Below is a small trained network, with its code and all its weights. Each question gives an input and a class and asks what happens when units are switched off, that is, made to give their printed mean instead of their output.

import numpy as np


def w(rows, s, z=0):
    codes = np.array(rows[::2]) - 128.0
    scale = np.full(codes.shape[1], s)
    scale[-1] = z or s
    return codes * scale


def f(y):
    return np.maximum(y, 0)


def log_softmax(a):
    a = a - a.max(-1, keepdims=True)
    return a - np.log(np.exp(a).sum(-1, keepdims=True))


def net(x, mask):
    res = np.array(x, float).reshape(1, 5) / 4 @ E
    y = f(res @ A[0][:, :-1].T + A[0][:, -1])
    res = res + np.where(mask, y, B[0][:, -1]) @ B[0][:, :-1]
    return log_softmax(res[-1] @ U[:, :-1].T + U[:, -1])


A, B = {}, {}
E = w([
[153,217,208,106,120,56],'x0',
[174,195,106,254,191,155],'x1',
[165,34,220,149,149,166],'x2',
[56,157,77,92,198,201],'x3',
[200,115,52,109,194,52],'x4',
],0.0092)
A[0] = w([
[126,203,136,238,146,149,145],'N0',
[98,98,129,132,78,220,182],'N1',
[68,163,106,70,97,150,195],'N2',
[217,71,67,97,106,82,187],'N3',
[203,115,151,172,94,68,199],'N4',
[157,130,99,179,75,56,90],'N5',
[202,221,125,193,152,106,200],'N6',
[163,160,226,134,83,131,210],'N7',
[172,236,105,132,71,114,254],'N8',
[129,54,105,176,141,218,197],'N9',
[217,66,142,162,116,144,173],'N10',
[118,242,129,104,160,140,180],'N11',
[212,221,181,122,162,94,140],'N12',
[217,95,110,181,105,57,141],'N13',
[41,188,99,76,152,107,157],'N14',
[105,136,88,168,168,192,153],'N15',
[103,182,189,117,49,117,125],'N16',
[139,54,250,130,154,207,241],'N17',
[36,211,89,23,182,146,172],'N18',
[180,72,84,38,111,140,141],'N19',
[185,27,155,66,134,125,223],'N20',
[150,118,140,59,115,127,124],'N21',
[69,103,177,82,48,142,212],'N22',
[149,179,71,147,104,84,198],'N23',
[149,71,128,76,189,105,184],'N24',
[175,84,68,35,130,140,149],'N25',
[136,88,45,19,147,86,233],'N26',
[90,161,173,121,53,83,175],'N27',
[205,173,143,167,204,120,210],'N28',
[166,60,110,202,143,254,198],'N29',
[181,205,146,135,68,195,141],'N30',
[93,3,106,98,138,176,190],'N31',
[104,88,116,156,72,193,127],'N32',
],0.0094,0.0043)
B[0] = w([
[175,167,127,83,176,163,214],'N0',
[46,144,119,118,103,168,197],'N1',
[91,196,93,143,38,151,195],'N2',
[138,71,81,189,142,90,208],'N3',
[146,45,149,131,140,176,208],'N4',
[155,89,137,170,108,162,169],'N5',
[222,146,173,124,175,141,231],'N6',
[132,58,150,60,95,142,207],'N7',
[215,141,179,161,69,160,214],'N8',
[70,150,89,116,195,135,218],'N9',
[84,75,107,134,159,167,208],'N10',
[190,255,177,122,109,78,204],'N11',
[174,116,226,127,128,86,207],'N12',
[157,39,147,194,159,194,206],'N13',
[139,230,125,175,51,114,203],'N14',
[116,171,97,131,164,155,188],'N15',
[155,139,138,92,55,189,185],'N16',
[48,70,133,79,146,138,252],'N17',
[130,217,95,209,72,114,236],'N18',
[125,119,27,114,125,57,190],'N19',
[105,39,79,104,132,72,226],'N20',
[164,100,92,140,94,117,164],'N21',
[81,144,85,93,68,121,218],'N22',
[177,154,146,180,104,173,192],'N23',
[131,42,69,128,176,47,187],'N24',
[135,124,21,162,150,54,191],'N25',
[150,123,51,169,84,53,227],'N26',
[157,105,123,73,41,163,188],'N27',
[185,131,162,97,206,108,220],'N28',
[60,167,103,101,216,179,238],'N29',
[165,157,122,63,142,114,169],'N30',
[65,110,100,157,128,76,230],'N31',
[64,135,155,113,139,154,178],'N32',
],0.0072,0.012)
U = w([
[109,121,130,27,51,144,254],'0',
[1,126,124,126,166,143,137],'1',
[179,168,187,94,150,79,108],'2',
[106,77,164,97,177,107,74],'3',
[132,177,84,93,209,150,133],'4',
[153,91,139,205,141,160,138],'5',
[101,108,42,144,150,13,147],'6',
[117,218,103,183,73,120,13],'7',
],0.01,0.0013)

Each question gives the input, the list of numbers given to net, and the class t.
The units are the neurons (one row each of A and B). Each row of codes is followed by its name. A weight is (code - 128) times the scale printed after its matrix; where a second scale follows, it is the last column's (A, B and U).
mask holds one flag per neuron, in row order. A switched-off neuron (its flag False) gives its mean, the last column of its row in B, instead of its output. The means were averaged over made-up inputs and are rounded, as every weight is.
A unit's drop is (log p(t) with every unit on - log p(t) with that unit switched off) / (log p(t) with every unit on - log p(t) with every unit switched off).
The circuit of an input: a set's keep is (log p(t) with only the set's units on - log p(t) with every unit switched off) / (log p(t) with every unit on - log p(t) with every unit switched off). Starting from the 12 units with the biggest drops (on a tie, the unit counted first), units are removed one at a time, each time the one whose removal leaves the highest keep (on an exact tie, the one counted first), for as long as the keep stays at least 0.8.
circuit, biggest first: the units of the circuit, biggest drop first
unit that matters most: the unit with the biggest drop
top k neurons: the k neurons with the biggest drops, biggest first
drop when u is switched off: that unit's drop, to one decimal
input [7,-4,8,-6,1], class 3: unit that matters most : N13
input [6,-3,-2,1,0], class 7: circuit, biggest first : [N17; N18; N20]
input [4,4,7,3,-8], class 1: top 2 neurons : [N17; N29]
input [5,8,0,-7,1], class 2: top 3 neurons : [N12; N28; N6]
input [4,-2,6,-2,4], class 3: circuit, biggest first : [N18; N4; N14]
input [-6,0,2,8,3], class 6: top 3 neurons : [N26; N25; N24]
input [-8,6,-7,4,-1], class 7: top 2 neurons : [N18; N14]
input [2,-4,5,-8,0], class 3: top 2 neurons : [N13; N2]
input [-5,-8,5,-5,-3], class 6: top 2 neurons : [N20; N19]
input [4,0,-8,-5,-5], class 0: top 3 neurons : [N27; N7; N16]
input [5,6,3,-8,-4], class 2: top 2 neurons : [N12; N30]
input [-6,5,-1,0,6], class 4: top 2 neurons : [N29; N20]
input [5,4,3,6,4], class 2: drop when N31 is switched off : 0.0
input [-2,8,5,-2,-5], class 4: drop when N0 is switched off : 0.4
input [8,5,5,-1,8], class 2: circuit, biggest first : [N12]
input [8,-6,6,-7,0], class 0: drop when N27 is switched off : 0.1
